Where the symbols take the objects:
§: LT->DL, PM->DH, MG->CT, JN->CH, PQ->RR, DS->TM, QQ->TC, CH->JN, TC->QQ, CR->LL, DH->PM, LL->CR, RJ->TZ, RR->PQ, TZ->RJ, CT->MG, TM->DS, DL->LT
%: FC->CT, FG->QQ, JN->RR, QH->DH, PQ->CH, QQ->FG, CH->PQ, CR->QM, DH->QH, FJ->DL, MD->TM, HJ->TZ, QM->CR, RR->JN, TZ->HJ, CT->FC, TM->MD, DL->FJ
+: HQ->CR, JN->TM, ZF->DH, DS->CH, CC->QQ, QQ->CC, CH->DS, CR->HQ, DH->ZF, MD->RR, RR->MD, TR->CT, TZ->TL, TL->TZ, CP->DL, CT->TR, TM->JN, DL->CP
!: CN->QQ, FC->RR, MG->CH, JN->CT, QQ->CN, CH->MG, CR->ZB, GB->TZ, DH->CD, RR->FC, CD->DH, TR->TM, TZ->GB, GF->DL, CT->JN, ZB->CR, TM->TR, DL->GF
*: HQ->TM, GN->QQ, JN->CR, QQ->GN, CH->LL, GP->DL, CR->JN, DH->RT, LL->CH, RT->DH, QM->RR, RR->QM, TZ->JH, JH->TZ, CT->ZB, ZB->CT, TM->HQ, DL->GP
@: DN->DL, GN->CR, CN->CT, FG->RR, JN->QQ, CC->TM, QQ->JN, CH->TC, TC->CH, CR->GN, DH->LH, RR->FG, TZ->QS, QS->TZ, LH->DH, CT->CN, TM->CC, DL->DN
$: LT->CH, DN->QQ, SM->DH, JN->DL, QQ->DN, CH->LT, QN->TZ, GP->CR, CR->GP, DH->SM, FJ->RR, RR->FJ, TZ->QN, CP->TM, GF->CT, CT->GF, TM->CP, DL->JN
^: SN->DH, JN->TZ, QQ->QS, CH->RJ, QN->DL, CR->JH, GB->CT, DH->SN, HJ->RR, RJ->CH, RR->HJ, TZ->JN, TL->TM, QS->QQ, JH->CR, CT->GB, TM->TL, DL->QN
~: PM->CH, SN->TZ, SM->DL, JN->DH, QH->RR, ZF->TM, QQ->LH, CH->PM, CR->RT, DH->JN, RT->CR, RR->QH, CD->CT, TZ->SN, LH->QQ, CT->CD, TM->ZF, DL->SM

The rows follow the links: the fewer symbols apart two objects are, the more alike their rows tend to be.

Each row is also shifted at random along 11 hidden directions that mean nothing.

Known rows, each with its object:
[  -6  -23   18   28    4   11   -4   42   -3  -25  -61    5  -20    9  -36   -2    2  -22  -17  -26  -11    7  -43   -5   14    3  -75  -54   -6   42  -38   -5   47   58   10   -5   -8  -48]: RT
[  -2   35   45   -5  -62    7  -22  -13    3   18  -32  -50   12  -33    7   -2   32   30   19   -2   48   10   13   -7   -6   32   -5  -22   -6  -27  -16    1  -30  -12  -40  -11   54   33]: JH
[  31    3   -7   49   10   25    5  -49  -20    1  -21  -19    4    5   66   64  -30  -33    6  -14   10  -11  -43   38   -5  -42  -40   35   -5  -58  -86  -39  -66  -11    2  -14   32   84]: DH
[  12  -44    7  -14   26   42    7   -5   -6  -71  -18   -8    0    2   45   23  -37   16   25   44  -61   23   28  -32  -22   35  -45   -8   33  -55    9  -68  -23  -23  -11  -39   20   -5]: SN
[ 115   47   10  -36  -12   37    1    6    9   31   24  -15   43  -24   41   50  -30   -2  -15   50   74   -7  -21   47  -34   47   13   -1  -34   -8   32   22  -11  -10   -6   21  -72   36]: TM
[  -7  -71   20  -44   15  -16    9  -45   12  -45  -52   -7   19    4  -28   49    4   -4   74   11  -44   43   32   15  -14   -2   15  -29   13   -6    1  -49   30   38    8  -74   40    3]: HJ
[ -35    0  -18   43   -2  -14   34    3   11  -17   -2    0  -47   55  -64  -23   12    1   -1  -41  -46    6    1   43  -24   55    1  -28  -33   62    0   51   63   35  -12   36   15  -44]: DS
[  61  -27   51  -26  -42  -46  -57  -35   29   42  -45  -45  -34   10  -20  -18  -29    5  -35  -46  -38   -5   -5  -16   41  -14  -51  -46   14   28  -77   -8  -25   28   10  -23   82  -13]: CR
[  24  -15   -7    3   14  -16  -13  -32  -22   -4    1   10  -30   33  -60   -2   17  -26    5  -28  -38   -8  -10   21   23   -9   15   67   17  -32   21  -14  -47    2   -6   10   72   60]: LT
[  42   16   35    3   34  -24  -34   18  -25   11   70  -33   28   13  -30   -5   -8   15  -17  -70   -1  -25    4   21  -29   30    1  -67   16  -24   57  -35   -3   -3   32   14   -5    5]: GP
[  20    7  -10  -39  -14  -11    5  -30   30  -30    8   24   -9   -9   12   -4  -17  -17  -24   52   -4   18    5  -31   15   54   -3   29  -12    0   29   33    7  -15    8   21    0  -35]: CC
[ -17  -17  -40   -5   -2   29   21   56   36  -36  -37   42   27   32    0  -34    3  -20   33   76   15  -49   47   25  -20  -17  -33    2    4   -6    3  -12   17  -14  -69  -19  -68   -7]: MG
[  26   50  -31    3   26  -23  -17   45  -15  -66   11  -19  -15  -34   39  -43  -29   21   24  -20  -35  -15   -7  -29  -25   25  -19    1   45   34   37  -10   21  -56   19   20  -41   -5]: DN
[ -46   39   12   12   -7  -35  -16  -54  -12   14   -2  -56   20    6  -48   10  -28  -65   67  -32   -2  -50   75   47  -42  -13  -46  -56  -33  -64  -45  -24   45   20  -33  -16   11   77]: GN
[   9   -2    8  -14  -22    9  -46   12   49   65   -6    9   51    1   15   -4    4  -14   13  -12   55  -28   13   34    4   14    4  -72   -9  -38  -22   18  -10  -28  -14  -10   34   -6]: JN
[  55  -37  -18  -26  -27  -50   -2  -28   18    3   -5   35   -6   17    0  -20   -1   18   12  -21  -23   -5   50  -56   49  -40    9    5   66  -26  -34  -24  -48   -8   16  -32   65  -14]: GF
[  45   12   22  -68  -11    0  -33   -1    3   24  -28  -34   81  -21   35   29  -40  -13    3   18   67  -13  -16   34  -47   12    3  -31    1  -20   18  -37  -57   17   -6  -18  -47   59]: QM
[ -26  -10   -9  -18    2   10  -24  -14   10    0   29  -30  -40   17   10   14  -33   61   -6   11  -79  -41   42    5  -18   12    3   38   44   -9   15  -10  -73  -64  -38  -16   32   42]: CH
[ -37  -36  -41   14   20   17  -15   30  -34   -8  -19  -23  -27   -9   31  -51  -30  -15  -36  -31  -58    3  -23  -38  -26  -55  -23  -11    0   22  -70  -19   37   30  -32    5  -53  -24]: QH
[ -22   21  -46  -43  -53  -14  -35   -6  -38   11  -32   -4  -22  -24   -5  -52    9  -38   17  -30  -28   21   -5  -35    6   19   23   58   42  -48  -27  -11  -24   -1  -50    5   43   63]: FJ
[ -28   21  -22    4   -2   72   18  113  -19  -22  -29   79   23  -39  -20   35   59  -17   65   27   79   18  -16  -40   22   56    0    9   19  -19   76   32   57   16   11   10  -97   -2]: SM

From each start, follow one symbol. Which object do you reach?
Answer with the object's name.
new walk
[  -9   -2  -31   15   12   27   30  -21   -7  -70   14    1  -19   33   46   -6  -48  -12  -15   13  -50   33  -14   21  -32   70  -41   16   13  -24   -7  -37   13  -14    1    8    0   -2]
~ -> TM
new walk
[ -41   25  -20  -21   15  -23  -17   36    4  -23  -11  -19    5  -38   51  -58  -31    4  -12  -15  -14    7  -41  -28  -30  -13   18  -14  -12   66    0   10   29  -17   22   23  -53  -50]
@ -> RR
new walk
[  47    5   25  -14   38   43  -26   68   -7  -14   13  -26   59   -9  -14  -23    2    2   17   29   12  -15   38   31  -84   38   -5  -95  -54  -41   66  -21   70   -2  -73  -15  -47  -29]
! -> GB
new walk
[  -8   30   17   21    3  -27  -24  -28    9   12   30  -30   19  -20   28  -74   22   11  -42  -48   29  -16   -2  -30  -23    7   33  -53  -69  -19   -5   31  -29  -30   -6   42   76  -59]
@ -> TZ
new walk
[ -11   50  -26  -27  -68   15   15    4  -14    4   26   11  -27  -29   11    3    9   22   20  -17    6   25   42  -40    6   90   38   34   49  -33   34   29    7  -23  -13   20    9   38]
$ -> TM
new walk
[ -97  -17  -50  -50  -67   -9    1  -15   50  -27  -41   49   47   21   84   -4    5   14   20   42   60   -4    5    4   -3   44   45   62   59  -51    5    4 -133  -52  -20  -16   25   42]
% -> CH
new walk
[  27  -83   10   -8   45   -7    9   10   54  -85   12   -2   37   34   16   42  -11   72   38   61  -36  -23   65   20  -35  -13  -20  -21   19   -3   67  -29  -32  -33    7  -72  -27  -22]
^ -> CH
new walk
[ -40   62   13    9   38    2   39    4    1   -7   27    0   22  -15   18   11  -27  -16   31   26    2  -13   21   25  -16   -3    7   -2   -7   11   31  -28   33  -53   31   15  -13    8]
@ -> CT
new walk
[ -84   54  -40   -2  -12  -14   34  -24  -21  -63   18  -41  -22   17   47  -37  -44   -5   10  -28  -55   60  -26   62  -72  110   30   16   28   22    8  -38   46  -19   -5   13   17   22]
+ -> RR
new walk
[ -20   10  -23    0   26  -37  -22   -8   36  -32   -4   -2    2  -10   35  -58  -30  -31    5    3  -14  -32    5   -4   -1  -14  -32  -10  -21  -18  -15    8   -1  -42    8   10   29  -29]
$ -> DN
new walk
[ -70   24   -3   47    8   49   26   27  -31    8  -28    1  -47   10  -28    9    6  -10   -7  -24  -27  -10  -40   22  -22   26   -9   27  -11   13  -21    9    0   -3  -26   49   11   24]
§ -> DH
new walk
[ -13    8  -27  -24   -7    5  -22   26   14    1  -22   -7  -26   -7  -15  -28   -9   11   10   33  -32  -52   38  -27  -19   -9  -21   30   -8    7    3   35  -13  -25  -44   23  -22    6]
@ -> CH
new walk
[   5   15   51  -49  -26   -8  -14  -37   -1   52   24  -31   -5   -7  -13   15  -36   41  -16   15  -45   -8   52  -22   28  -13  -15  -13   50    7  -14  -38  -34  -24    9  -27   50   24]
* -> CT
new walk
[  -3    0   20  -24  -20   41   16    3   -1   21   37  -12    2  -29  -41   32   19   52   17   24  -14   21   69  -39  -31   69   28  -46  -13    9   53   44   91   12  -26   -8  -37  -36]
^ -> TM
new walk
[ -14   30    5    3    4    5   56  -79   -3   28   66   21   35   54  -18   18   -2  -48  -25   19   38   30   10   81   14   68   44    2  -21  -51   27   -7  -17   -3    8   29   74    9]
! -> TM
new walk
[ -61   16   -5   51   27   -5   41   -8   22  -60   -4    8  -18    2   71    3  -22    4   -6  -43  -10    9  -34  -11   -1   17  -22  -12   15   23  -27    0  -31  -40   72   27   36  -47]
@ -> DH
